Here is a tiny trained network, its code and every weight. The questions are about switching its units off for an input and a target symbol, where a switched-off unit gives its printed mean instead of its output.

import numpy as np


def w(rows, s, z=0):
    codes = np.array(rows[::2]) - 128.0
    scale = np.full(codes.shape[1], s)
    scale[-1] = z or s
    return codes * scale


def f(y):
    return np.maximum(y, 0)


def softmax(a):
    e = np.exp(a - a.max(-1, keepdims=True))
    return e / e.sum(-1, keepdims=True)


def log_softmax(a):
    a = a - a.max(-1, keepdims=True)
    return a - np.log(np.exp(a).sum(-1, keepdims=True))


def net(x, mask):
    ids = ['εημτφψ'.index(c) for c in x.split()]
    T = len(ids)
    res = E[ids] + P[:T]
    r = res
    for j in range(2):
        rows = slice(2 * j, 2 * j + 2)
        q, k, v = (r @ M[0][rows].T for M in (Q, K, V))
        z = softmax(np.where(np.tri(T) > 0, q @ k.T / 2**0.5, -1e9)) @ v
        o = O[0][rows]
        res = res + np.where(mask[j], z, o[:, -1]) @ o[:, :-1]
    y = f(res @ A[0][:, :-1].T + A[0][:, -1])
    res = res + np.where(mask[2:6], y, B[0][:, -1]) @ B[0][:, :-1]
    return log_softmax(res[-1] @ U[:, :-1].T + U[:, -1])


Q, K, V, O, A, B = {}, {}, {}, {}, {}, {}
E = w([
[60,52,126,255,57,129,152,201],'ε',
[126,79,209,173,127,169,56,162],'η',
[168,200,135,83,66,131,111,113],'μ',
[159,91,109,108,141,124,144,133],'τ',
[112,109,96,126,119,88,111,134],'φ',
[147,154,185,213,187,142,181,183],'ψ',
],0.016)
P = w([
[78,101,156,160,231,148,204,23],'0',
[102,204,2,86,93,91,69,107],'1',
[152,17,167,95,40,103,186,180],'2',
[131,237,190,74,97,42,105,132],'3',
[224,6,174,89,15,95,146,182],'4',
[209,253,101,131,140,76,29,130],'5',
],0.0082)
Q[0] = w([
[91,201,99,154,182,92,106,78],'H0',
[129,78,138,108,114,254,177,95],'H0',
[146,53,119,62,119,192,147,177],'H1',
[89,168,77,153,116,129,112,113],'H1',
],0.02)
K[0] = w([
[189,156,84,154,78,52,122,254],'H0',
[67,160,104,177,70,208,144,150],'H0',
[29,91,114,81,213,189,143,49],'H1',
[125,152,105,132,110,127,100,154],'H1',
],0.017)
V[0] = w([
[67,83,85,161,59,62,94,174],'H0',
[117,167,131,204,110,79,187,128],'H0',
[151,180,66,102,74,97,219,152],'H1',
[150,82,122,89,251,72,178,202],'H1',
],0.017)
O[0] = w([
[175,138,193,90,132,4,104,161,64],'H0',
[121,143,63,131,219,88,138,204,255],'H0',
[179,178,112,162,44,80,124,145,88],'H1',
[199,82,62,174,56,117,51,98,194],'H1',
],0.012,0.0059)
A[0] = w([
[134,131,85,67,125,87,169,42,252],'N0',
[73,47,92,161,164,125,93,142,122],'N1',
[95,165,168,111,146,42,56,154,63],'N2',
[152,25,177,136,101,162,195,7,28],'N3',
],0.011,0.0038)
B[0] = w([
[168,14,227,156,109,156,201,132,157],'N0',
[153,194,251,88,136,120,108,82,253],'N1',
[2,112,78,99,215,123,99,58,223],'N2',
[154,248,63,214,183,82,193,129,183],'N3',
],0.0078,0.018)
U = w([
[142,172,59,204,69,104,105,136,118],'ε',
[87,104,126,133,100,254,18,122,127],'η',
[198,31,224,131,70,103,175,143,252],'μ',
[96,76,105,154,94,120,122,88,94],'τ',
[152,168,170,102,80,129,167,117,57],'φ',
[20,60,70,203,68,213,163,138,146],'ψ',
],0.0054,0.0049)

Each question gives the input, a string of symbols that net reads in full, and the target symbol t.
The units are the heads (2 rows each of Q, K, V and O) and the neurons (one row each of A and B). Each row of codes is followed by its name. A weight is (code - 128) times the scale printed after its matrix; where a second scale follows, it is the last column's (O, A, B and U).
mask holds one flag per unit, heads first, then neurons. A switched-off unit (its flag False) gives its mean, the last column of its rows in O or B, instead of its output. The means were averaged over made-up inputs and are rounded, as every weight is.
A unit's drop is (log p(t) with every unit on - log p(t) with that unit switched off) / (log p(t) with every unit on - log p(t) with every unit switched off).
The circuit of an input: a set's keep is (log p(t) with only the set's units on - log p(t) with every unit switched off) / (log p(t) with every unit on - log p(t) with every unit switched off). Starting from all 6 units, units are removed one at a time, each time the one whose removal leaves the highest keep (on an exact tie, the one counted first), for as long as the keep stays at least 0.8.
circuit, biggest first: the units of the circuit, biggest drop first
k most important neurons: the k neurons with the biggest drops, biggest first
heads that matter: for each layer, one digit per head in row order, 1 if its drop is at least 0.15 and else 0, layers parted by /
drop when u is switched off: that unit's drop, to one decimal
input η τ μ μ τ, target φ: circuit, biggest first	[N3 H1 N1 H0]
input ψ φ φ ψ, target τ: 3 most important neurons	[N2 N3 N1]
input φ τ ε ε ε, target μ: most important neuron	[N2]
input μ μ η τ η, target ψ: circuit, biggest first	[H0 H1]
input ψ ε τ ψ ε, target η: circuit, biggest first	[H0 N1 H1]
input φ ψ ψ ε ε τ, target μ: 3 most important neurons	[N2 N3 N0]
input τ τ ε, target ε: circuit, biggest first	[N3 H0 H1 N2]
input τ φ φ μ φ, target ε: circuit, biggest first	[N3 H0 H1]
input ψ η ε μ φ μ, target τ: heads that matter	10
input ψ ψ ψ τ, target μ: 2 most important neurons	[N2 N0]
input ε ε ψ, target τ: circuit, biggest first	[N2 H0]
input ψ φ ψ ψ, target ε: 2 most important neurons	[N1 N0]
input φ τ μ, target μ: heads that matter	10
input η ε ψ ψ, target ε: most important neuron	[N2]
input φ ψ φ φ ε, target μ: drop when H0 is switched off	0.2
input η ψ φ τ ε, target φ: drop when N1 is switched off	1.1
input φ ε φ, target μ: drop when H0 is switched off	0.1
input ε ψ φ φ τ, target τ: drop when N0 is switched off	0.0
